Below are the code and all the weights of a small trained network. Each question names an input and a class and asks about switching units off, where a switched-off unit gives its printed mean instead of its output.

import numpy as np


def w(rows, s, z=0):
    codes = np.array(rows[::2]) - 128.0
    scale = np.full(codes.shape[1], s)
    scale[-1] = z or s
    return codes * scale


def norm(h):
    return h / np.sqrt((h * h).mean(-1, keepdims=True) + 1e-5)


def f(y):
    return np.maximum(y, 0)


def log_softmax(a):
    a = a - a.max(-1, keepdims=True)
    return a - np.log(np.exp(a).sum(-1, keepdims=True))


def net(x, mask):
    res = np.array(x, float).reshape(1, 4) / 4 @ E
    u = 0
    for l in range(2):
        y = f(norm(res) @ A[l][:, :-1].T + A[l][:, -1])
        res = res + np.where(mask[u : u + 7], y, B[l][:, -1]) @ B[l][:, :-1]
        u += 7
    return log_softmax(norm(res)[-1] @ U[:, :-1].T + U[:, -1])


A, B = {}, {}
E = w([
[85,72,192,104,148,129,204,104,55],'x0',
[2,97,58,182,171,96,78,142,62],'x1',
[183,130,129,94,234,108,73,163,70],'x2',
[124,134,137,139,132,130,124,123,125],'x3',
],0.0083)
A[0] = w([
[205,199,97,55,144,131,146,128,91,145],'L0N1',
[123,63,238,99,156,158,238,151,90,24],'L0N2',
[2,154,67,100,44,156,139,143,116,112],'L0N3',
[102,60,163,123,135,152,164,94,59,2],'L0N4',
[170,146,80,98,187,108,79,107,136,6],'L0N5',
[96,83,166,99,92,141,151,64,188,160],'L0N6',
[128,48,155,70,147,154,122,62,69,93],'L0N7',
],0.0078,0.0023)
B[0] = w([
[133,186,157,179,219,151,138,154,149,228],'L0N1',
[47,112,177,40,103,132,50,53,163,254],'L0N2',
[128,122,131,174,150,86,122,75,170,239],'L0N3',
[165,120,111,209,104,123,180,190,121,200],'L0N4',
[77,91,161,73,139,170,147,104,177,196],'L0N5',
[58,187,107,62,137,132,182,94,96,215],'L0N6',
[254,139,66,197,103,159,121,171,60,206],'L0N7',
],0.0079,0.006)
A[1] = w([
[120,106,148,181,149,26,255,188,33,98],'L1N1',
[141,215,126,137,64,142,192,78,182,158],'L1N2',
[33,89,70,175,125,108,130,119,134,127],'L1N3',
[185,118,149,92,138,150,40,105,121,1],'L1N4',
[102,92,80,89,200,78,4,187,55,68],'L1N5',
[173,134,149,43,137,148,166,151,128,84],'L1N6',
[170,132,180,75,190,127,77,169,87,87],'L1N7',
],0.0084,0.0036)
B[1] = w([
[151,174,86,159,115,165,196,149,69,189],'L1N1',
[115,97,100,128,163,180,93,246,53,255],'L1N2',
[199,134,148,135,94,89,118,83,189,240],'L1N3',
[142,139,142,105,114,102,114,46,86,165],'L1N4',
[97,61,142,44,132,196,139,173,139,242],'L1N5',
[90,123,106,186,123,85,122,56,128,188],'L1N6',
[152,160,126,169,79,39,141,123,144,222],'L1N7',
],0.011,0.0071)
U = w([
[153,104,78,151,142,213,132,236,60,254],'0',
[130,105,70,209,98,68,56,106,250,84],'1',
[29,150,184,50,101,204,150,95,101,100],'2',
[124,95,94,215,64,103,221,39,116,79],'3',
[192,216,157,152,221,73,75,142,210,76],'4',
[97,31,124,34,171,152,107,149,201,142],'5',
[195,150,211,110,128,50,117,33,58,86],'6',
],0.017,0.0047)

Each question gives the input, the list of numbers given to net, and the class t.
The units are the neurons (one row each of A and B). Each row of codes is followed by its name. A weight is (code - 128) times the scale printed after its matrix; where a second scale follows, it is the last column's (A, B and U).
mask holds one flag per neuron, layer by layer. A switched-off neuron (its flag False) gives its mean, the last column of its row in B, instead of its output. The means were averaged over made-up inputs and are rounded, as every weight is.
A unit's drop is (log p(t) with every unit on - log p(t) with that unit switched off) / (log p(t) with every unit on - log p(t) with every unit switched off).
The circuit of an input: a set's keep is (log p(t) with only the set's units on - log p(t) with every unit switched off) / (log p(t) with every unit on - log p(t) with every unit switched off). Starting from the 12 units with the biggest drops (on a tie, the unit counted first), units are removed one at a time, each time the one whose removal leaves the highest keep (on an exact tie, the one counted first), for as long as the keep stays at least 0.8.
circuit, biggest first: the units of the circuit, biggest drop first
most important unit: the unit with the biggest drop
top k neurons: the k neurons with the biggest drops, biggest first
k most important neurons of layer l: the k neurons of layer l with the biggest drops, biggest first
drop when u is switched off: that unit's drop, to one decimal
input [3,0,7,-1], class 6: circuit, biggest first -> (L1N2)
input [-1,1,6,5], class 5: 3 most important neurons of layer 1 -> (L1N5; L1N2; L1N3)
input [0,0,-4,-7], class 0: top 4 neurons -> (L1N2; L0N2; L0N6; L1N7)
input [8,4,-2,-2], class 3: 2 most important neurons of layer 0 -> (L0N4; L0N2)
input [2,-6,0,0], class 2: circuit, biggest first -> (L0N2; L1N3)
input [1,-1,-3,0], class 2: 2 most important neurons of layer 0 -> (L0N6; L0N7)
input [1,-2,3,2], class 6: top 2 neurons -> (L1N4; L0N2)
input [2,8,0,0], class 3: 2 most important neurons of layer 0 -> (L0N3; L0N2)
input [0,6,-3,6], class 1: top 2 neurons -> (L1N3; L0N3)
input [6,8,-1,1], class 3: 2 most important neurons of layer 1 -> (L1N2; L1N3)
input [-8,-8,0,4], class 0: 2 most important neurons of layer 1 -> (L1N2; L1N3)
input [-8,-6,-1,-3], class 0: 3 most important neurons of layer 1 -> (L1N2; L1N3; L1N7)
input [-1,0,-4,1], class 0: top 2 neurons -> (L1N2; L0N2)
input [8,1,-1,5], class 3: most important unit -> L0N4
input [0,5,7,3], class 5: 2 most important neurons of layer 1 -> (L1N5; L1N2)
input [3,1,0,2], class 3: top 2 neurons -> (L0N4; L1N2)
input [4,-2,-5,-1], class 2: 2 most important neurons of layer 0 -> (L0N2; L0N6)
input [6,1,-3,-8], class 3: top 3 neurons -> (L0N4; L1N5; L0N2)
input [-3,-4,-5,-1], class 0: drop when L1N2 is switched off -> 0.8
input [0,7,-3,1], class 1: most important unit -> L1N3
input [-6,-3,-5,-4], class 0: drop when L1N2 is switched off -> 0.3
input [-8,7,4,-7], class 5: drop when L1N5 is switched off -> 0.7
